Below is a small trained network, with its code and all its weights. Each question gives an input and a class and asks what happens when units are switched off, that is, made to give their printed mean instead of their output.

import numpy as np


def w(rows, s, z=0):
    codes = np.array(rows[::2]) - 128.0
    scale = np.full(codes.shape[1], s)
    scale[-1] = z or s
    return codes * scale


def norm(h):
    return h / np.sqrt((h * h).mean(-1, keepdims=True) + 1e-5)


def f(y):
    return y / 2 * (1 + np.tanh(0.7978845608 * (y + 0.044715 * y**3)))


def log_softmax(a):
    a = a - a.max(-1, keepdims=True)
    return a - np.log(np.exp(a).sum(-1, keepdims=True))


def net(x, mask):
    res = np.array(x, float).reshape(1, 4) / 4 @ E
    u = 0
    for l in range(2):
        y = f(norm(res) @ A[l][:, :-1].T + A[l][:, -1])
        res = res + np.where(mask[u : u + 9], y, B[l][:, -1]) @ B[l][:, :-1]
        u += 9
    return log_softmax(norm(res)[-1] @ U[:, :-1].T + U[:, -1])


A, B = {}, {}
E = w([
[64,18,31,94,201],'x0',
[150,55,130,103,226],'x1',
[163,207,125,48,134],'x2',
[2,155,109,196,193],'x3',
],0.0054)
A[0] = w([
[53,186,211,197,115,81],'L0N0',
[117,108,158,179,39,192],'L0N1',
[116,39,190,77,126,177],'L0N2',
[194,120,128,95,117,76],'L0N3',
[29,117,59,79,189,208],'L0N4',
[141,195,1,44,171,80],'L0N5',
[144,151,136,84,139,65],'L0N6',
[67,166,148,222,135,255],'L0N7',
[140,96,135,233,139,123],'L0N8',
],0.0092,0.0021)
B[0] = w([
[170,113,134,119,161,192],'L0N0',
[54,61,95,165,109,185],'L0N1',
[133,117,125,19,150,173],'L0N2',
[148,127,108,141,212,158],'L0N3',
[120,98,140,127,33,253],'L0N4',
[111,127,44,192,111,211],'L0N5',
[176,120,138,161,115,136],'L0N6',
[122,120,109,2,58,204],'L0N7',
[152,118,54,179,61,163],'L0N8',
],0.0083,0.0064)
A[1] = w([
[181,167,94,191,117,196],'L1N0',
[222,96,126,255,9,200],'L1N1',
[49,96,45,136,111,204],'L1N2',
[165,113,135,141,54,23],'L1N3',
[125,138,164,45,164,252],'L1N4',
[209,191,118,175,134,14],'L1N5',
[193,213,174,183,192,46],'L1N6',
[96,63,48,183,74,247],'L1N7',
[51,111,78,53,211,98],'L1N8',
],0.0083,0.0019)
B[1] = w([
[77,2,161,24,61,145],'L1N0',
[75,103,98,78,110,209],'L1N1',
[111,88,131,102,81,225],'L1N2',
[136,103,97,154,134,153],'L1N3',
[150,216,180,140,49,151],'L1N4',
[48,85,82,142,150,141],'L1N5',
[109,50,91,101,112,151],'L1N6',
[62,72,140,94,72,254],'L1N7',
[78,174,161,170,92,153],'L1N8',
],0.0096,0.009)
U = w([
[221,192,153,26,154,101],'0',
[33,32,80,1,11,213],'1',
[91,165,80,217,196,2],'2',
],0.0084,0.0028)

Each question gives the input, the list of numbers given to net, and the class t.
The units are the neurons (one row each of A and B). Each row of codes is followed by its name. A weight is (code - 128) times the scale printed after its matrix; where a second scale follows, it is the last column's (A, B and U).
mask holds one flag per neuron, layer by layer. A switched-off neuron (its flag False) gives its mean, the last column of its row in B, instead of its output. The means were averaged over made-up inputs and are rounded, as every weight is.
A unit's drop is (log p(t) with every unit on - log p(t) with that unit switched off) / (log p(t) with every unit on - log p(t) with every unit switched off).
most important unit: the unit with the biggest drop
top k neurons: the k neurons with the biggest drops, biggest first
top k neurons in layer l: the k neurons of layer l with the biggest drops, biggest first
drop of u: that unit's drop, to one decimal
input [0,6,-5,-4], class 0: most important unit -> L0N2
input [-1,-3,6,6], class 0: top 2 neurons -> (L0N7, L0N1)
input [-5,3,5,-8], class 0: top 4 neurons -> (L1N7, L0N5, L0N8, L1N2)
input [1,7,-8,-7], class 0: top 4 neurons in layer 0 -> (L0N2, L0N5, L0N4, L0N1)
input [-8,-7,4,8], class 0: top 2 neurons -> (L0N7, L1N7)
input [5,-3,1,-8], class 0: top 2 neurons in layer 1 -> (L1N7, L1N1)
input [-6,4,4,6], class 0: top 2 neurons -> (L0N7, L1N7)
input [-4,-8,5,2], class 0: top 4 neurons in layer 1 -> (L1N7, L1N2, L1N1, L1N6)
input [4,0,-2,-8], class 0: drop of L1N7 -> 0.2
input [0,4,-3,-4], class 0: drop of L1N7 -> 0.1
input [-3,-6,3,3], class 0: drop of L0N8 -> 0.3
input [1,5,-1,-4], class 0: drop of L0N5 -> 0.0
